Here is a tiny trained network, its code and every weight. The questions are about switching its units off for an input and a class, where a switched-off unit gives its printed mean instead of its output.

import numpy as np


def w(rows, s, z=0):
    codes = np.array(rows[::2]) - 128.0
    scale = np.full(codes.shape[1], s)
    scale[-1] = z or s
    return codes * scale


def norm(h):
    return h / np.sqrt((h * h).mean(-1, keepdims=True) + 1e-5)


def f(y):
    return y / 2 * (1 + np.tanh(0.7978845608 * (y + 0.044715 * y**3)))


def log_softmax(a):
    a = a - a.max(-1, keepdims=True)
    return a - np.log(np.exp(a).sum(-1, keepdims=True))


def net(x, mask):
    res = np.array(x, float).reshape(1, 4) / 4 @ E
    u = 0
    for l in range(2):
        y = f(norm(res) @ A[l][:, :-1].T + A[l][:, -1])
        res = res + np.where(mask[u : u + 7], y, B[l][:, -1]) @ B[l][:, :-1]
        u += 7
    return log_softmax(norm(res)[-1] @ U[:, :-1].T + U[:, -1])


A, B = {}, {}
E = w([
[228,115,177,37,161],'x0',
[224,140,96,206,13],'x1',
[191,50,131,148,108],'x2',
[68,68,138,94,1],'x3',
],0.0044)
A[0] = w([
[182,12,103,29,155,55],'L0N0',
[153,157,161,187,209,54],'L0N1',
[96,102,174,72,210,83],'L0N2',
[199,20,254,20,102,4],'L0N3',
[158,149,103,225,11,123],'L0N4',
[49,152,90,189,141,157],'L0N5',
[201,120,138,137,125,84],'L0N6',
],0.0069,0.0032)
B[0] = w([
[193,64,143,125,60,186],'L0N0',
[211,108,70,85,112,153],'L0N1',
[141,189,120,105,54,191],'L0N2',
[186,1,178,63,89,219],'L0N3',
[135,203,117,147,48,253],'L0N4',
[125,84,184,110,94,190],'L0N5',
[45,169,116,142,134,145],'L0N6',
],0.0073,0.0044)
A[1] = w([
[255,144,72,130,243,32],'L1N0',
[140,44,142,215,62,36],'L1N1',
[182,100,36,218,28,57],'L1N2',
[49,152,148,56,144,83],'L1N3',
[94,148,117,35,130,113],'L1N4',
[125,96,115,110,119,192],'L1N5',
[29,35,144,226,120,4],'L1N6',
],0.0083,0.002)
B[1] = w([
[64,148,29,2,136,204],'L1N0',
[118,120,135,113,188,193],'L1N1',
[166,128,116,174,197,254],'L1N2',
[129,126,183,184,185,164],'L1N3',
[147,85,142,189,203,161],'L1N4',
[113,151,151,201,159,152],'L1N5',
[72,144,100,71,33,154],'L1N6',
],0.0078,0.0054)
U = w([
[139,158,54,36,147,209],'0',
[159,133,95,178,146,4],'1',
[188,192,97,229,32,193],'2',
[9,135,153,137,46,120],'3',
[205,28,178,104,82,233],'4',
[78,120,211,156,214,101],'5',
],0.015,0.0037)

Each question gives the input, the list of numbers given to net, and the class t.
The units are the neurons (one row each of A and B). Each row of codes is followed by its name. A weight is (code - 128) times the scale printed after its matrix; where a second scale follows, it is the last column's (A, B and U).
mask holds one flag per neuron, layer by layer. A switched-off neuron (its flag False) gives its mean, the last column of its row in B, instead of its output. The means were averaged over made-up inputs and are rounded, as every weight is.
A unit's drop is (log p(t) with every unit on - log p(t) with that unit switched off) / (log p(t) with every unit on - log p(t) with every unit switched off).
The circuit of an input: a set's keep is (log p(t) with only the set's units on - log p(t) with every unit switched off) / (log p(t) with every unit on - log p(t) with every unit switched off). Starting from the 12 units with the biggest drops (on a tie, the unit counted first), units are removed one at a time, each time the one whose removal leaves the highest keep (on an exact tie, the one counted first), for as long as the keep stays at least 0.8.
circuit, biggest first: the units of the circuit, biggest drop first
k most important neurons: the k neurons with the biggest drops, biggest first
top k neurons in layer l: the k neurons of layer l with the biggest drops, biggest first
drop of u: that unit's drop, to one decimal
input [1,5,7,1], class 2: circuit, biggest first -> L0N4
input [-4,-6,-8,4], class 5: top 3 neurons in layer 1 -> L1N3; L1N4; L1N0
input [6,-5,-8,7], class 5: top 3 neurons in layer 0 -> L0N1; L0N4; L0N5
input [-5,-4,-3,-8], class 0: circuit, biggest first -> L0N1; L1N0
input [-8,0,-3,-4], class 3: 2 most important neurons -> L0N5; L1N6
input [-5,3,5,-8], class 0: 2 most important neurons -> L1N0; L0N1
input [4,5,-7,-3], class 0: circuit, biggest first -> L1N0; L0N2
input [-1,-2,1,1], class 3: top 3 neurons in layer 1 -> L1N2; L1N6; L1N1
input [-8,-7,7,-6], class 0: top 3 neurons in layer 0 -> L0N1; L0N4; L0N6
input [-2,-6,3,1], class 5: 2 most important neurons -> L0N2; L0N3
input [4,-4,-6,7], class 4: top 3 neurons in layer 1 -> L1N2; L1N1; L1N0
input [-7,-4,2,-4], class 3: 2 most important neurons -> L1N6; L0N5
input [2,-1,-5,6], class 5: top 2 neurons in layer 0 -> L0N0; L0N4
input [-7,-2,-1,-3], class 3: circuit, biggest first -> L1N6
input [0,3,-3,8], class 2: 3 most important neurons -> L0N4; L1N2; L1N0
input [3,-8,0,4], class 4: 2 most important neurons -> L0N3; L0N0
input [4,8,-1,-7], class 0: drop of L1N0 -> 0.7
input [4,-5,8,-8], class 0: drop of L1N0 -> 0.9
input [6,6,-2,-6], class 0: drop of L1N5 -> 0.0
